Below is a small trained network, with its code and all its weights. Each question gives an input and a target symbol and asks what happens when units are switched off, that is, made to give their printed mean instead of their output.

import numpy as np


def w(rows, s, z=0):
    codes = np.array(rows[::2]) - 128.0
    scale = np.full(codes.shape[1], s)
    scale[-1] = z or s
    return codes * scale


def norm(h):
    return h / np.sqrt((h * h).mean(-1, keepdims=True) + 1e-5)


def f(y):
    return np.maximum(y, 0)


def softmax(a):
    e = np.exp(a - a.max(-1, keepdims=True))
    return e / e.sum(-1, keepdims=True)


def log_softmax(a):
    a = a - a.max(-1, keepdims=True)
    return a - np.log(np.exp(a).sum(-1, keepdims=True))


def net(x, mask):
    ids = ['αβεζηθπσφψω'.index(c) for c in x.split()]
    T = len(ids)
    res = E[ids] + P[:T]
    u = 0
    for l in range(2):
        q, k, v = (norm(res) @ M[l].T for M in (Q, K, V))
        z = softmax(np.where(np.tri(T) > 0, q @ k.T / 2**0.5, -1e9)) @ v
        res = res + np.where(mask[u], z, O[l][:, -1]) @ O[l][:, :-1]
        u += 1
        y = f(norm(res) @ A[l][:, :-1].T + A[l][:, -1])
        res = res + np.where(mask[u : u + 16], y, B[l][:, -1]) @ B[l][:, :-1]
        u += 16
    return log_softmax(norm(res)[-1] @ U[:, :-1].T + U[:, -1])


Q, K, V, O, A, B = {}, {}, {}, {}, {}, {}
E = w([
[243,98,145,146,92],'α',
[64,163,159,194,122],'β',
[114,108,224,68,185],'ε',
[164,229,139,129,199],'ζ',
[137,64,26,165,255],'η',
[206,71,154,147,117],'θ',
[144,97,60,42,144],'π',
[213,93,137,151,103],'σ',
[228,76,140,141,104],'φ',
[102,9,139,84,215],'ψ',
[169,208,153,111,217],'ω',
],0.026)
P = w([
[250,128,105,216,197],'0',
[200,119,73,177,202],'1',
[168,105,111,182,196],'2',
[151,149,102,173,169],'3',
[119,97,134,174,170],'4',
[127,139,104,151,129],'5',
[85,82,146,148,146],'6',
[113,127,107,126,86],'7',
[51,63,155,121,115],'8',
[102,138,131,109,45],'9',
[1,39,154,82,109],'10',
[78,136,134,68,36],'11',
],0.0088)
Q[0] = w([
[189,65,70,27,251],'0.h1',
[254,56,231,127,23],'0.h1',
],0.038)
K[0] = w([
[172,152,27,26,77],'0.h1',
[124,1,241,34,201],'0.h1',
],0.038)
V[0] = w([
[207,82,162,226,251],'0.h1',
[16,125,227,2,21],'0.h1',
],0.0088)
O[0] = w([
[155,90,254,175,80,165],'0.h1',
[98,133,88,220,175,3],'0.h1',
],0.0062,0.0027)
A[0] = w([
[93,176,155,172,109,123],'0.n1',
[54,157,150,90,134,126],'0.n2',
[213,111,125,169,119,181],'0.n3',
[83,134,151,114,32,1],'0.n4',
[133,111,116,91,38,64],'0.n5',
[151,86,146,160,75,116],'0.n6',
[134,127,81,115,111,96],'0.n7',
[92,102,188,78,118,127],'0.n8',
[156,124,81,232,151,135],'0.n9',
[94,132,114,104,78,80],'0.n10',
[101,55,111,136,93,78],'0.n11',
[116,158,122,134,131,98],'0.n12',
[81,103,185,128,90,117],'0.n13',
[163,252,96,118,145,145],'0.n14',
[72,95,162,108,73,104],'0.n15',
[88,87,107,110,120,83],'0.n16',
],0.029,0.0078)
B[0] = w([
[68,43,215,58,172,152],'0.n1',
[93,194,129,165,101,185],'0.n2',
[227,100,88,127,126,247],'0.n3',
[17,174,202,139,123,135],'0.n4',
[96,35,77,40,102,167],'0.n5',
[127,114,97,85,56,204],'0.n6',
[141,157,68,30,119,181],'0.n7',
[120,59,154,149,3,212],'0.n8',
[143,5,97,204,92,191],'0.n9',
[72,112,122,59,179,143],'0.n10',
[118,37,140,111,124,162],'0.n11',
[142,127,155,115,109,133],'0.n12',
[178,189,109,86,110,182],'0.n13',
[136,48,209,106,130,165],'0.n14',
[118,182,103,110,197,161],'0.n15',
[118,90,150,165,72,177],'0.n16',
],0.037,0.014)
Q[1] = w([
[246,103,250,169,186],'1.h1',
[63,84,84,43,148],'1.h1',
],0.012)
K[1] = w([
[178,130,146,99,156],'1.h1',
[7,122,58,164,145],'1.h1',
],0.022)
V[1] = w([
[91,192,197,2,171],'1.h1',
[67,37,29,43,213],'1.h1',
],0.029)
O[1] = w([
[203,197,136,115,72,86],'1.h1',
[251,37,135,125,210,251],'1.h1',
],0.024,0.019)
A[1] = w([
[69,106,101,100,186,93],'1.n1',
[159,142,100,166,58,44],'1.n2',
[154,199,75,99,252,135],'1.n3',
[145,93,232,149,124,45],'1.n4',
[151,169,83,116,203,73],'1.n5',
[152,134,190,143,194,135],'1.n6',
[152,157,113,138,28,124],'1.n7',
[79,172,53,79,151,164],'1.n8',
[103,187,213,77,140,153],'1.n9',
[131,70,135,198,102,94],'1.n10',
[129,147,31,181,117,70],'1.n11',
[159,167,91,75,86,91],'1.n12',
[75,94,180,173,110,63],'1.n13',
[150,129,58,61,120,76],'1.n14',
[153,89,65,196,160,254],'1.n15',
[128,176,101,150,124,89],'1.n16',
],0.031,0.0051)
B[1] = w([
[185,30,94,166,103,148],'1.n1',
[166,49,106,71,170,183],'1.n2',
[51,252,14,68,186,151],'1.n3',
[96,142,128,76,171,176],'1.n4',
[68,213,78,120,173,143],'1.n5',
[91,139,94,85,92,161],'1.n6',
[125,108,103,156,206,209],'1.n7',
[107,36,137,67,99,140],'1.n8',
[156,161,162,254,86,156],'1.n9',
[129,115,179,69,167,217],'1.n10',
[116,54,162,136,162,148],'1.n11',
[92,179,181,79,134,170],'1.n12',
[209,212,153,99,117,180],'1.n13',
[94,242,179,138,117,230],'1.n14',
[66,176,102,189,99,254],'1.n15',
[112,114,81,123,98,132],'1.n16',
],0.05,0.017)
U = w([
[129,80,193,38,244,18],'α',
[194,157,211,144,107,255],'β',
[68,125,143,134,15,217],'ε',
[142,124,122,100,115,12],'ζ',
[81,81,124,177,178,216],'η',
[152,121,109,91,97,21],'θ',
[98,180,49,120,186,247],'π',
[236,128,103,148,104,164],'σ',
[131,126,124,97,125,29],'φ',
[146,110,84,101,58,54],'ψ',
[142,123,124,112,122,24],'ω',
],0.011,0.0039)

Each question gives the input, a string of symbols that net reads in full, and the target symbol t.
The units are the heads (2 rows each of Q, K, V and O) and the neurons (one row each of A and B). Each row of codes is followed by its name. A weight is (code - 128) times the scale printed after its matrix; where a second scale follows, it is the last column's (O, A, B and U).
mask holds one flag per unit, layer by layer, with each layer's heads first. A switched-off unit (its flag False) gives its mean, the last column of its rows in O or B, instead of its output. The means were averaged over made-up inputs and are rounded, as every weight is.
A unit's drop is (log p(t) with every unit on - log p(t) with that unit switched off) / (log p(t) with every unit on - log p(t) with every unit switched off).
The circuit of an input: a set's keep is (log p(t) with only the set's units on - log p(t) with every unit switched off) / (log p(t) with every unit on - log p(t) with every unit switched off). Starting from the 12 units with the biggest drops (on a tie, the unit counted first), units are removed one at a time, each time the one whose removal leaves the highest keep (on an exact tie, the one counted first), for as long as the keep stays at least 0.8.
units of the circuit, in order: the units of the circuit, biggest drop first
unit that matters most: the unit with the biggest drop
top k neurons: the k neurons with the biggest drops, biggest first
top k neurons in layer l: the k neurons of layer l with the biggest drops, biggest first
input α π σ π φ π π β ε ε, target β: unit that matters most -> 0.n8
input π θ β β, target β: top 2 neurons in layer 0 -> (0.n1, 0.n3)
input ε θ ε ζ π π θ β β β ε, target ε: top 3 neurons in layer 0 -> (0.n2, 0.n3, 0.n9)
input ε π π σ β ε σ, target η: units of the circuit, in order -> (0.h1, 0.n9)
input π π π β π, target β: top 3 neurons -> (0.n1, 0.n9, 0.n7)
input π α π α, target σ: top 3 neurons in layer 0 -> (0.n3, 0.n8, 0.n6)
input π ε π ζ π φ π ε ε π, target ε: top 2 neurons in layer 0 -> (0.n2, 0.n7)
input π α ε π θ, target σ: top 4 neurons -> (0.n3, 0.n6, 0.n8, 0.n2)
input ε β θ, target η: top 4 neurons in layer 0 -> (0.n9, 0.n7, 0.n5, 0.n8)
input π β π, target β: top 3 neurons -> (0.n9, 0.n1, 0.n7)
input π ω ε ε α ζ β φ ε η π ω, target β: top 2 neurons -> (0.n9, 0.n5)
input φ σ β θ π ε π π α π π η, target η: top 2 neurons -> (0.n9, 1.n15)
input ε π η π, target η: top 3 neurons in layer 0 -> (0.n9, 0.n14, 0.n8)
input ε π σ σ, target η: unit that matters most -> 1.h1
input ε π η π φ β η β α ε, target β: top 2 neurons -> (0.n3, 1.n13)
input ψ θ ζ η, target η: top 2 neurons in layer 1 -> (1.n15, 1.n10)
input π η ε π π π φ, target σ: top 2 neurons -> (0.n3, 0.n8)
input ω φ π β β β ε π ω, target β: top 2 neurons in layer 0 -> (0.n5, 0.n9)
input π β σ π π π ε π ε π θ, target σ: top 2 neurons in layer 0 -> (0.n3, 0.n8)
input ε φ ζ α β θ π π ε φ β β, target ε: top neuron in layer 0 -> (0.n2)
input π π ε ε ψ β ε π β, target β: top 2 neurons -> (0.n1, 1.n9)
input π σ ζ π π, target π: top 2 neurons -> (0.n8, 0.n9)
input π ζ π φ φ σ, target σ: top 2 neurons in layer 0 -> (0.n3, 0.n8)
input ε η β α, target η: top 2 neurons -> (1.n15, 0.n7)
